Here is a tiny trained network, its code and every weight. The questions are about switching its units off for an input and a class, where a switched-off unit gives its printed mean instead of its output.

import numpy as np


def w(rows, s, z=0):
    codes = np.array(rows[::2]) - 128.0
    scale = np.full(codes.shape[1], s)
    scale[-1] = z or s
    return codes * scale


def f(y):
    return np.maximum(y, 0)


def log_softmax(a):
    a = a - a.max(-1, keepdims=True)
    return a - np.log(np.exp(a).sum(-1, keepdims=True))


def net(x, mask):
    res = np.array(x, float).reshape(1, 7) / 4 @ E
    y = f(res @ A[0][:, :-1].T + A[0][:, -1])
    res = res + np.where(mask, y, B[0][:, -1]) @ B[0][:, :-1]
    return log_softmax(res[-1] @ U[:, :-1].T + U[:, -1])


A, B = {}, {}
E = w([
[64,236,121],'x0',
[2,72,95],'x1',
[127,128,128],'x2',
[126,126,127],'x3',
[128,127,127],'x4',
[111,123,229],'x5',
[129,127,127],'x6',
],0.0067)
A[0] = w([
[118,237,121,114],'N1',
[165,125,143,154],'N2',
[214,66,127,99],'N3',
[183,88,128,110],'N4',
[145,143,230,72],'N5',
[250,199,153,3],'N6',
[135,53,138,124],'N7',
[114,160,119,50],'N8',
[188,159,22,109],'N9',
[130,208,130,90],'N10',
[146,143,222,101],'N11',
[188,159,25,81],'N12',
],0.014,0.0025)
B[0] = w([
[240,154,96,216],'N1',
[122,129,102,176],'N2',
[222,170,119,230],'N3',
[194,141,119,193],'N4',
[109,81,222,204],'N5',
[15,142,6,253],'N6',
[152,181,83,198],'N7',
[137,151,124,147],'N8',
[85,86,223,216],'N9',
[223,130,116,186],'N10',
[95,87,205,203],'N11',
[92,92,229,209],'N12',
],0.02,0.0068)
U = w([
[254,219,117,85],'0',
[95,105,244,24],'1',
[61,170,36,255],'2',
],0.0096,0.0044)

Each question gives the input, the list of numbers given to net, and the class t.
The units are the neurons (one row each of A and B). Each row of codes is followed by its name. A weight is (code - 128) times the scale printed after its matrix; where a second scale follows, it is the last column's (A, B and U).
mask holds one flag per neuron, in row order. A switched-off neuron (its flag False) gives its mean, the last column of its row in B, instead of its output. The means were averaged over made-up inputs and are rounded, as every weight is.
A unit's drop is (log p(t) with every unit on - log p(t) with that unit switched off) / (log p(t) with every unit on - log p(t) with every unit switched off).
The circuit of an input: a set's keep is (log p(t) with only the set's units on - log p(t) with every unit switched off) / (log p(t) with every unit on - log p(t) with every unit switched off). Starting from all 12 units, units are removed one at a time, each time the one whose removal leaves the highest keep (on an exact tie, the one counted first), for as long as the keep stays at least 0.8.
circuit, biggest first: the units of the circuit, biggest drop first
top k neurons: the k neurons with the biggest drops, biggest first
drop of u: that unit's drop, to one decimal
input [3,-4,3,4,-1,0,-2], class 2: top neuron -> (N6)
input [2,5,-2,2,2,-5,8], class 1: top 2 neurons -> (N6 N7)
input [5,7,0,-6,4,-8,-7], class 1: circuit, biggest first -> (N6 N9)
input [0,6,1,-3,-6,3,-4], class 2: top 3 neurons -> (N9 N12 N5)
input [7,7,2,-6,-4,6,5], class 0: top 4 neurons -> (N6 N1 N9 N12)
input [-6,7,4,-4,6,3,0], class 2: top 4 neurons -> (N1 N10 N3 N4)
input [6,3,-7,6,-1,-1,7], class 0: top 2 neurons -> (N6 N1)
input [5,-2,7,-7,1,-6,-5], class 1: top 3 neurons -> (N9 N12 N3)
input [-1,1,-5,-2,6,-3,7], class 1: circuit, biggest first -> (N6 N1)
input [0,-8,7,-7,7,8,-8], class 1: top 2 neurons -> (N5 N11)
input [-3,-5,-8,5,2,0,5], class 2: top 3 neurons -> (N6 N1 N10)
input [-6,-6,-3,-3,2,-8,-1], class 1: top 3 neurons -> (N9 N12 N1)
input [-8,6,-7,-6,4,6,-7], class 0: top 2 neurons -> (N6 N7)
input [-1,-8,-3,-5,5,6,7], class 2: circuit, biggest first -> (N6)
input [-5,7,2,-6,7,-8,-3], class 1: top 4 neurons -> (N6 N9 N12 N1)
input [-4,-5,4,-3,-5,-4,2], class 2: top 3 neurons -> (N6 N1 N5)
input [2,-5,-5,-6,-8,-1,0], class 2: drop of N7 -> 0.0
input [4,-8,1,-1,-8,5,2], class 2: drop of N6 -> 2.1
input [-1,-8,5,4,8,5,-8], class 2: drop of N6 -> 2.0
input [8,2,-5,-7,6,-5,8], class 0: circuit, biggest first -> (N1)
